Look-ups in named tables: a row name and a column name give one cell, copied from the table.

figosis.csv
,laf,palir,bep,zug,mem,bitimo,luva
dufaz,-3.1,38.3,10.4,8.1,20.9,59.5,7.7
natulep,-9.6,26.8,-0.5,22.4,55.2,9.3,6.9
piluv,7.7,41.7,-42.6,56.3,22.5,-63.7,34.7
buv,-40.2,72.6,-32.1,-26.9,-5.6,37.8,49.4
faz,32.8,19.4,-36.1,-1.9,-26.1,4.3,15.3
manuzef,12.6,17.2,-0.3,35.8,16.2,-13.9,-3.1
nuzik,18.6,5.4,1.2,-26.4,17.8,-16.8,-30.5
fon,3.0,-2.9,63.2,6.8,4.1,-2.6,-2.4
keris,33.4,23.3,36.4,14.2,-62.1,16.6,-43.4
lidumu,7.7,33.6,53.2,-23.0,-57.1,44.7,-28.9
kos,-30.8,47.6,26.3,36.9,29.9,32.0,-41.3

luva of manuzef: -3.1
bitimo of piluv: -63.7
laf of natulep: -9.6
laf of piluv: 7.7
bep of buv: -32.1
bep of natulep: -0.5
luva of fon: -2.4
zug of dufaz: 8.1
mem of manuzef: 16.2
zug of keris: 14.2
zug of piluv: 56.3
bep of fon: 63.2
mem of piluv: 22.5
mem of dufaz: 20.9

zala =
,tomenap,rugig,dumes,lozeguf,mora,modogas,lef,pimag,vufu,keb
fote,158,135,104,133,139,150,149,143,89,115
binos,130,113,117,134,232,173,128,115,220,245
vetomo,166,137,171,131,195,140,128,134,242,219
fekalap,84,233,163,157,58,154,128,179,194,162
per,143,96,57,121,195,165,130,115,127,172
debekef,94,243,176,171,32,157,159,193,103,98
lev,137,102,112,132,245,173,129,110,215,247

keb of fote: 115
dumes of vetomo: 171
modogas of lev: 173
tomenap of debekef: 94
keb of lev: 247
dumes of fote: 104
tomenap of binos: 130
rugig of per: 96
tomenap of vetomo: 166
keb of fekalap: 162
dumes of fekalap: 163
vufu of lev: 215
dumes of lev: 112
rugig of vetomo: 137
keb of debekef: 98
pimag of vetomo: 134
vufu of binos: 220
rugig of fekalap: 233

Table teg
|  | pone | dofalip | fusos | pog | fub | luvil | gidi | gogi | bire | mafemu |
|---|---|---|---|---|---|---|---|---|---|---|
| vinag | 141 | 88 | 77 | 143 | 154 | 143 | 154 | 88 | 131 | 236 |
| ravase | 152 | 116 | 146 | 32 | 247 | 156 | 73 | 202 | 212 | 137 |
| von | 65 | 186 | 158 | 112 | 148 | 55 | 52 | 141 | 130 | 144 |
| lezaz | 165 | 110 | 84 | 85 | 208 | 199 | 155 | 122 | 201 | 187 |
| faz | 88 | 117 | 124 | 177 | 67 | 143 | 151 | 114 | 111 | 108 |
| pilogi | 180 | 71 | 107 | 109 | 190 | 157 | 169 | 122 | 184 | 202 |

gogi of ravase = 202
pone of von = 65
pog of vinag = 143
fusos of lezaz = 84
luvil of vinag = 143
fusos of vinag = 77
pog of pilogi = 109
fub of pilogi = 190
gidi of vinag = 154

ral
|  | vomulu | rivi | neneteb | nagozud | zaz | demuf |
|---|---|---|---|---|---|---|
| tisenuf | 47576 | 38665 | 44548 | 44742 | 54649 | 51174 |
| kemak | 59459 | 65898 | 64981 | 52975 | 54433 | 62225 |
| mulavo | 51680 | 51996 | 65804 | 39559 | 57892 | 89904 |
| nidev | 52780 | 46420 | 57166 | 39423 | 60512 | 71848 |
| dum | 52801 | 45152 | 57930 | 39644 | 62652 | 69055 |
| latef | 52569 | 66414 | 65537 | 56891 | 45359 | 75366 |
| gol | 53250 | 65297 | 62537 | 53853 | 49485 | 70048 |
| korav | 56460 | 60685 | 48586 | 63277 | 49447 | 30019 |
| lav | 52184 | 50712 | 41401 | 58904 | 50400 | 21309 |

rivi of dum is 45152
rivi of nidev is 46420
nagozud of gol is 53853
demuf of mulavo is 89904
nagozud of mulavo is 39559
vomulu of lav is 52184
vomulu of latef is 52569
neneteb of dum is 57930
demuf of dum is 69055
nagozud of nidev is 39423
demuf of gol is 70048
demuf of latef is 75366
rivi of latef is 66414
vomulu of tisenuf is 47576
neneteb of tisenuf is 44548
zaz of lav is 50400

fuzazes.tsv
	vira	zaf	bog	til	gepime
fivasaf	132	128	193	145	135
rutug	131	127	159	120	131
rakimu	127	159	124	76	142
kefi	146	120	144	160	142
napaz	148	151	116	248	147
simesad	147	142	151	104	142
gem	141	128	153	214	140
sazezof	122	136	116	71	141
lil	129	135	201	179	142
beviluf	139	126	83	164	145
savoz	146	109	174	123	140
vavu	137	119	197	145	140
ser	128	121	102	132	145
tumeru	157	132	108	59	140

zaf of gem = 128
til of kefi = 160
zaf of fivasaf = 128
zaf of ser = 121
vira of ser = 128
gepime of rutug = 131
gepime of tumeru = 140
Row with the largest bog: lil

Table luf
           dap  taliz    mem    lev    kan  voral   bola   fafa    lig    ziz
zusel    -29.2  -80.5  -67.7  -50.9  -18.1   -9.3   -3.1  -16.4  -28.9    1.8
zepir    -12.5   41.4   40.1    1.3   23.5   -9.4  -55.0  -11.7   -3.2   -7.7
zekeb    -35.1  -68.0  -45.5  -55.5    3.6   37.0    0.8  -28.9  -23.9    5.6
nefuves   16.1   11.1    2.8   -2.5   15.2   44.0    2.6  -12.4    6.9  -13.2
dit       37.9   -6.2   -3.6   -2.1   -2.9  -49.9  -14.9   19.9   -3.9  -25.0
basugov  -94.1  -39.6  -24.9  -45.7   -7.4    5.7   -7.7  -13.2  -34.0   21.0
natoge     9.8   61.4   42.9   33.2   10.5  -26.5  -33.9    4.4   15.3  -13.4
pebadam   28.1   37.7   28.6   28.7   -6.1  -67.6  -25.4   10.0    9.3  -20.1
kigog      3.6   30.0    8.6   10.3    7.7   55.1  -11.5  -16.4    3.7  -10.9
nuzu     -53.8   12.9   22.2  -23.0   20.9   12.7  -31.1  -11.1  -19.6    0.5

What is the mem of zusel in luf? -67.7
What is the lev of natoge in luf? 33.2
What is the dap of nefuves in luf? 16.1
What is the lig of zepir in luf? -3.2
What is the bola of natoge in luf? -33.9
What is the voral of pebadam in luf? -67.6
What is the taliz of kigog in luf? 30.0
What is the kan of natoge in luf? 10.5
What is the taliz of nefuves in luf? 11.1
What is the lev of nefuves in luf? -2.5
What is the taliz of pebadam in luf? 37.7
What is the taliz of natoge in luf? 61.4
What is the taliz of nuzu in luf? 12.9
What is the voral of zekeb in luf? 37.0
What is the mem of natoge in luf? 42.9
Row with the largest voral: kigog

detove =
columns: fefif, gerilap, zar, bekod, vuduv, zimup, mumasem, pano
gagoz: [3226, 1524, 3184, 3474, 5597, 4908, 4924, 4782]
fato: [3130, 8171, 3800, 4733, 2835, 4259, 5718, 5146]
fozazet: [4018, 3057, 2681, 3108, 4674, 4425, 4307, 5098]
kiza: [5112, 4384, 2681, 4290, 2653, 4944, 5771, 5329]
bopotil: [5047, 5429, 3021, 3508, 5418, 2894, 3300, 2128]
pelo: [2629, 7871, 2843, 3108, 2653, 5066, 4351, 4904]
rufu: [4843, 3384, 4849, 4739, 5352, 2894, 2507, 2128]
gokitum: [5517, 3969, 4836, 5148, 2967, 3378, 5466, 4990]
gek: [4235, 3163, 5407, 4625, 5363, 3200, 2507, 2717]
lop: [2629, 3004, 4032, 3202, 6150, 5324, 2884, 3769]
fuf: [2993, 3466, 4265, 5129, 3402, 4393, 6403, 6020]
vuzadu: [4789, 5253, 2702, 3531, 3767, 4880, 5133, 4504]

gokitum, gerilap: 3969
gagoz, mumasem: 4924
gek, bekod: 4625
pelo, bekod: 3108
lop, fefif: 2629
vuzadu, zimup: 4880
fozazet, gerilap: 3057
kiza, zar: 2681
fuf, gerilap: 3466
vuzadu, fefif: 4789
lop, zar: 4032
rufu, gerilap: 3384
bopotil, gerilap: 5429
gagoz, gerilap: 1524
pelo, zimup: 5066
fato, mumasem: 5718
gokitum, zimup: 3378

